Here is a tiny trained network, its code and every weight. The questions are about switching its units off for an input and a class, where a switched-off unit gives its printed mean instead of its output.

import numpy as np


def w(rows, s, z=0):
    codes = np.array(rows[::2]) - 128.0
    scale = np.full(codes.shape[1], s)
    scale[-1] = z or s
    return codes * scale


def norm(h):
    return h / np.sqrt((h * h).mean(-1, keepdims=True) + 1e-5)


def f(y):
    return y / 2 * (1 + np.tanh(0.7978845608 * (y + 0.044715 * y**3)))


def log_softmax(a):
    a = a - a.max(-1, keepdims=True)
    return a - np.log(np.exp(a).sum(-1, keepdims=True))


def net(x, mask):
    res = np.array(x, float).reshape(1, 3) / 4 @ E
    u = 0
    for l in range(4):
        y = f(norm(res) @ A[l][:, :-1].T + A[l][:, -1])
        res = res + np.where(mask[u : u + 5], y, B[l][:, -1]) @ B[l][:, :-1]
        u += 5
    return log_softmax(norm(res)[-1] @ U[:, :-1].T + U[:, -1])


A, B = {}, {}
E = w([
[86,196,96,211],'x0',
[33,121,127,97],'x1',
[57,96,2,233],'x2',
],0.0047)
A[0] = w([
[79,118,78,75,158],'L0N0',
[91,92,219,6,132],'L0N1',
[234,149,254,122,193],'L0N2',
[183,173,41,101,8],'L0N3',
[193,253,171,144,66],'L0N4',
],0.0061,0.0015)
B[0] = w([
[110,144,98,95,154],'L0N0',
[254,136,170,26,207],'L0N1',
[52,96,90,88,254],'L0N2',
[165,91,116,140,122],'L0N3',
[73,170,145,191,194],'L0N4',
],0.0099,0.0041)
A[1] = w([
[118,190,216,153,41],'L1N0',
[139,168,20,159,129],'L1N1',
[2,202,66,191,245],'L1N2',
[145,98,39,92,17],'L1N3',
[151,17,208,74,4],'L1N4',
],0.0058,0.0019)
B[1] = w([
[161,255,179,139,125],'L1N0',
[142,13,120,162,161],'L1N1',
[55,19,82,64,255],'L1N2',
[58,194,197,123,131],'L1N3',
[126,45,79,80,145],'L1N4',
],0.0043,0.0065)
A[2] = w([
[127,70,121,161,193],'L2N0',
[93,158,118,104,3],'L2N1',
[110,118,207,99,134],'L2N2',
[116,254,169,83,215],'L2N3',
[115,135,120,232,225],'L2N4',
],0.0098,0.0013)
B[2] = w([
[121,182,178,231,235],'L2N0',
[133,187,66,144,145],'L2N1',
[146,60,137,174,184],'L2N2',
[102,38,67,165,218],'L2N3',
[160,176,196,1,251],'L2N4',
],0.0064,0.003)
A[3] = w([
[221,128,125,171,5],'L3N0',
[105,97,119,2,34],'L3N1',
[134,148,99,142,75],'L3N2',
[72,89,28,132,70],'L3N3',
[135,100,198,151,159],'L3N4',
],0.009,0.002)
B[3] = w([
[189,253,108,187,128],'L3N0',
[241,118,171,121,242],'L3N1',
[176,146,186,96,115],'L3N2',
[68,40,72,158,254],'L3N3',
[124,113,35,219,136],'L3N4',
],0.0053,0.0054)
U = w([
[203,190,122,227,75],'0',
[62,226,198,101,4],'1',
[12,54,78,165,220],'2',
[222,64,179,38,200],'3',
],0.011,0.0041)

Each question gives the input, the list of numbers given to net, and the class t.
The units are the neurons (one row each of A and B). Each row of codes is followed by its name. A weight is (code - 128) times the scale printed after its matrix; where a second scale follows, it is the last column's (A, B and U).
mask holds one flag per neuron, layer by layer. A switched-off neuron (its flag False) gives its mean, the last column of its row in B, instead of its output. The means were averaged over made-up inputs and are rounded, as every weight is.
A unit's drop is (log p(t) with every unit on - log p(t) with that unit switched off) / (log p(t) with every unit on - log p(t) with every unit switched off).
The circuit of an input: a set's keep is (log p(t) with only the set's units on - log p(t) with every unit switched off) / (log p(t) with every unit on - log p(t) with every unit switched off). Starting from the 12 units with the biggest drops (on a tie, the unit counted first), units are removed one at a time, each time the one whose removal leaves the highest keep (on an exact tie, the one counted first), for as long as the keep stays at least 0.8.
circuit, biggest first: the units of the circuit, biggest drop first
unit that matters most: the unit with the biggest drop
k most important neurons: the k neurons with the biggest drops, biggest first
drop when u is switched off: that unit's drop, to one decimal
input [8,-6,-6], class 2: unit that matters most => L0N2
input [4,0,-1], class 1: 3 most important neurons => [L0N1, L0N2, L2N4]
input [1,-8,8], class 0: 3 most important neurons => [L0N2, L2N4, L2N0]
input [8,-6,4], class 0: 4 most important neurons => [L0N2, L2N4, L1N1, L3N3]
input [6,-5,-2], class 1: circuit, biggest first => [L0N4, L2N4]
input [-7,-8,7], class 0: circuit, biggest first => [L0N2, L1N2, L3N0]
input [7,-2,-3], class 1: circuit, biggest first => [L0N1, L2N4, L3N3]
input [3,-5,-8], class 2: 2 most important neurons => [L2N3, L0N4]
input [6,-4,3], class 0: 2 most important neurons => [L2N0, L0N2]
input [4,-8,-1], class 2: 2 most important neurons => [L0N1, L0N2]
input [1,-6,-4], class 2: 2 most important neurons => [L0N4, L0N2]
input [2,-8,7], class 0: 2 most important neurons => [L0N2, L2N4]
input [6,-7,1], class 1: 2 most important neurons => [L2N4, L0N2]
input [7,2,-6], class 2: unit that matters most => L2N3
input [-2,-4,3], class 0: 2 most important neurons => [L0N2, L1N2]
input [-5,-7,5], class 0: 2 most important neurons => [L0N2, L1N2]
input [-4,-8,3], class 0: drop when L1N2 is switched off => 0.8
input [-7,-8,6], class 0: drop when L1N2 is switched off => 0.4
input [-7,4,3], class 3: drop when L2N3 is switched off => 0.0
input [2,3,-2], class 3: circuit, biggest first => [L0N1]
input [8,5,-7], class 2: drop when L2N3 is switched off => 2.2
